Below is a small trained network, with its code and all its weights. Each question gives an input and a class and asks what happens when units are switched off, that is, made to give their printed mean instead of their output.

import numpy as np


def w(rows, s, z=0):
    codes = np.array(rows[::2]) - 128.0
    scale = np.full(codes.shape[1], s)
    scale[-1] = z or s
    return codes * scale


def f(y):
    return y / 2 * (1 + np.tanh(0.7978845608 * (y + 0.044715 * y**3)))


def log_softmax(a):
    a = a - a.max(-1, keepdims=True)
    return a - np.log(np.exp(a).sum(-1, keepdims=True))


def net(x, mask):
    res = np.array(x, float).reshape(1, 4) / 4 @ E
    y = f(res @ A[0][:, :-1].T + A[0][:, -1])
    res = res + np.where(mask, y, B[0][:, -1]) @ B[0][:, :-1]
    return log_softmax(res[-1] @ U[:, :-1].T + U[:, -1])


A, B = {}, {}
E = w([
[39,128,162,117,154,166,12],'x0',
[188,210,203,196,164,50,67],'x1',
[223,18,85,252,48,161,67],'x2',
[253,87,246,32,106,210,94],'x3',
],0.0067)
A[0] = w([
[141,101,95,161,68,129,77,5],'n0',
[49,134,59,229,95,95,111,17],'n1',
[184,111,182,95,96,212,76,20],'n2',
[205,97,94,181,59,85,169,135],'n3',
[123,81,142,182,76,169,51,159],'n4',
[134,166,165,180,165,112,2,168],'n5',
[65,12,84,90,82,177,111,72],'n6',
[182,143,185,182,133,36,120,29],'n7',
],0.0092,0.0028)
B[0] = w([
[51,173,255,58,133,74,168,172],'n0',
[164,65,136,166,210,74,62,253],'n1',
[171,47,102,161,227,60,116,217],'n2',
[82,224,105,64,134,107,119,232],'n3',
[100,225,166,46,159,79,164,220],'n4',
[94,133,53,146,28,192,133,236],'n5',
[129,126,103,152,35,201,160,236],'n6',
[61,55,104,189,35,193,175,199],'n7',
],0.0085,0.0069)
U = w([
[146,155,94,108,122,142,110,253],'0',
[51,213,249,38,147,82,151,14],'1',
[150,75,95,203,37,235,180,50],'2',
[207,2,144,185,238,50,77,17],'3',
],0.0076,0.0057)

Each question gives the input, the list of numbers given to net, and the class t.
The units are the neurons (one row each of A and B). Each row of codes is followed by its name. A weight is (code - 128) times the scale printed after its matrix; where a second scale follows, it is the last column's (A, B and U).
mask holds one flag per neuron, in row order. A switched-off neuron (its flag False) gives its mean, the last column of its row in B, instead of its output. The means were averaged over made-up inputs and are rounded, as every weight is.
A unit's drop is (log p(t) with every unit on - log p(t) with that unit switched off) / (log p(t) with every unit on - log p(t) with every unit switched off).
The circuit of an input: a set's keep is (log p(t) with only the set's units on - log p(t) with every unit switched off) / (log p(t) with every unit on - log p(t) with every unit switched off). Starting from all 8 units, units are removed one at a time, each time the one whose removal leaves the highest keep (on an exact tie, the one counted first), for as long as the keep stays at least 0.8.
circuit, biggest first: the units of the circuit, biggest drop first
unit that matters most: the unit with the biggest drop
top k neurons: the k neurons with the biggest drops, biggest first
input [1,-3,8,7], class 1: unit that matters most -> n4
input [2,0,0,4], class 3: circuit, biggest first -> n2; n3
input [-7,-6,8,4], class 1: top 3 neurons -> n3; n0; n4
input [6,-5,4,8], class 3: top 4 neurons -> n2; n3; n5; n7
input [-1,3,-1,4], class 3: circuit, biggest first -> n6; n3
input [0,4,8,-4], class 1: circuit, biggest first -> n0; n4
input [-4,8,2,6], class 2: top 2 neurons -> n7; n5
input [2,6,-5,-5], class 2: circuit, biggest first -> n5; n4; n3
input [-6,-6,-7,-8], class 3: circuit, biggest first -> n1; n3; n5
input [8,5,-7,5], class 0: circuit, biggest first -> n5; n4
input [-3,-3,2,6], class 3: top 3 neurons -> n2; n5; n7
input [0,-4,4,4], class 1: circuit, biggest first -> n4; n5
input [1,-3,-3,-4], class 3: top 2 neurons -> n5; n3
input [-4,7,-5,3], class 2: unit that matters most -> n7
input [5,-7,-7,-8], class 3: circuit, biggest first -> n1; n3
input [-1,7,-1,-3], class 2: circuit, biggest first -> n7; n5
input [6,5,1,-8], class 3: top 3 neurons -> n1; n6; n3
input [3,-8,-4,8], class 2: top 3 neurons -> n6; n1; n4
input [-1,6,8,-6], class 1: top 3 neurons -> n0; n3; n4
input [7,-8,8,2], class 1: unit that matters most -> n4
input [-3,5,0,-5], class 2: top 3 neurons -> n7; n2; n4
input [-1,3,7,7], class 1: top 3 neurons -> n4; n3; n0
input [7,-5,8,2], class 1: top 2 neurons -> n4; n0
input [1,-4,4,8], class 3: top 2 neurons -> n2; n5
